Below are the code and all the weights of a small trained network. Each question names an input and a class and asks about switching units off, where a switched-off unit gives its printed mean instead of its output.

import numpy as np


def w(rows, s, z=0):
    codes = np.array(rows[::2]) - 128.0
    scale = np.full(codes.shape[1], s)
    scale[-1] = z or s
    return codes * scale


def f(y):
    return y / 2 * (1 + np.tanh(0.7978845608 * (y + 0.044715 * y**3)))


def log_softmax(a):
    a = a - a.max(-1, keepdims=True)
    return a - np.log(np.exp(a).sum(-1, keepdims=True))


def net(x, mask):
    res = np.array(x, float).reshape(1, 7) / 4 @ E
    y = f(res @ A[0][:, :-1].T + A[0][:, -1])
    res = res + np.where(mask, y, B[0][:, -1]) @ B[0][:, :-1]
    return log_softmax(res[-1] @ U[:, :-1].T + U[:, -1])


A, B = {}, {}
E = w([
[95,161,104,84,104,130,150,127,62,136,158,120],'x0',
[119,75,133,100,144,209,141,95,110,247,123,179],'x1',
[130,122,147,124,119,114,105,119,135,140,135,116],'x2',
[141,117,137,131,147,156,123,137,122,106,122,107],'x3',
[102,155,118,135,92,127,157,122,138,140,133,156],'x4',
[136,73,172,192,63,92,204,124,35,117,105,129],'x5',
[92,44,64,155,86,126,129,178,156,156,191,88],'x6',
],0.012)
A[0] = w([
[101,85,54,127,113,126,123,169,181,130,174,71,155],'neuron 0',
[135,194,166,71,165,137,121,78,154,124,105,144,188],'neuron 1',
[122,115,93,67,158,203,113,131,170,204,131,164,162],'neuron 2',
[138,108,154,182,99,79,158,126,74,68,111,126,143],'neuron 3',
[117,7,113,175,62,120,158,158,89,139,152,109,111],'neuron 4',
[151,145,201,139,123,101,154,101,70,128,63,151,150],'neuron 5',
[120,58,153,150,135,182,154,102,87,199,118,173,113],'neuron 6',
[134,195,114,110,127,104,101,141,160,58,138,121,254],'neuron 7',
[144,123,154,106,139,178,130,96,111,165,95,171,137],'neuron 8',
],0.015,0.006)
B[0] = w([
[90,92,121,89,111,135,138,205,189,161,177,160,227],'neuron 0',
[152,198,79,178,160,125,96,107,104,128,103,116,247],'neuron 1',
[107,105,134,164,126,250,104,77,128,98,158,109,254],'neuron 2',
[114,101,169,181,90,63,157,152,74,97,155,115,245],'neuron 3',
[112,154,129,152,153,116,181,113,150,161,65,47,242],'neuron 4',
[157,97,178,77,91,106,134,101,123,67,133,177,244],'neuron 5',
[145,136,147,59,156,154,140,87,125,176,72,118,231],'neuron 6',
[121,172,84,76,152,86,149,125,194,77,69,106,254],'neuron 7',
[154,139,123,127,139,129,85,122,95,206,150,163,208],'neuron 8',
],0.018,0.017)
U = w([
[130,199,100,81,187,110,187,70,141,117,19,67,243],'0',
[163,181,87,160,169,159,79,84,67,143,147,165,99],'1',
[142,108,183,121,72,86,166,94,73,1,158,165,170],'2',
[187,91,215,32,113,104,159,98,43,181,105,205,81],'3',
[100,124,57,48,132,108,119,223,194,107,186,174,123],'4',
[85,56,143,111,119,205,146,112,130,136,194,126,1],'5',
[96,133,118,226,114,44,183,203,92,138,129,83,109],'6',
],0.008,0.0024)

Each question gives the input, the list of numbers given to net, and the class t.
The units are the neurons (one row each of A and B). Each row of codes is followed by its name. A weight is (code - 128) times the scale printed after its matrix; where a second scale follows, it is the last column's (A, B and U).
mask holds one flag per neuron, in row order. A switched-off neuron (its flag False) gives its mean, the last column of its row in B, instead of its output. The means were averaged over made-up inputs and are rounded, as every weight is.
A unit's drop is (log p(t) with every unit on - log p(t) with that unit switched off) / (log p(t) with every unit on - log p(t) with every unit switched off).
The circuit of an input: a set's keep is (log p(t) with only the set's units on - log p(t) with every unit switched off) / (log p(t) with every unit on - log p(t) with every unit switched off). Starting from all 9 units, units are removed one at a time, each time the one whose removal leaves the highest keep (on an exact tie, the one counted first), for as long as the keep stays at least 0.8.
circuit, biggest first: the units of the circuit, biggest drop first
k most important neurons: the k neurons with the biggest drops, biggest first
drop when u is switched off: that unit's drop, to one decimal
input [-6,3,2,-8,4,-5,1], class 5: circuit, biggest first => (neuron 2)
input [8,1,-6,-3,5,-1,-6], class 1: circuit, biggest first => (neuron 4; neuron 1)
input [-7,8,-7,5,-6,0,-1], class 1: 2 most important neurons => (neuron 2; neuron 8)
input [6,0,4,-1,5,7,-6], class 2: 2 most important neurons => (neuron 3; neuron 5)
input [-5,-8,-2,-8,8,7,0], class 2: 2 most important neurons => (neuron 5; neuron 3)
input [-3,-8,-5,4,5,-8,1], class 4: 3 most important neurons => (neuron 0; neuron 4; neuron 6)
input [-1,-6,4,1,-7,1,-5], class 2: 2 most important neurons => (neuron 4; neuron 3)
input [8,1,1,7,6,-4,6], class 5: 2 most important neurons => (neuron 2; neuron 7)
input [-6,-8,-1,4,-5,1,-3], class 2: 2 most important neurons => (neuron 3; neuron 4)
input [1,6,-3,-8,1,0,-5], class 1: 2 most important neurons => (neuron 1; neuron 2)
input [2,1,7,1,3,-6,1], class 5: drop when neuron 0 is switched off => 0.1
input [-4,4,2,-6,6,-6,0], class 1: drop when neuron 1 is switched off => 0.2
input [-1,7,7,-3,-7,-7,6], class 5: drop when neuron 2 is switched off => 0.4
input [-8,-5,-8,-6,-7,0,6], class 4: circuit, biggest first => (neuron 0)
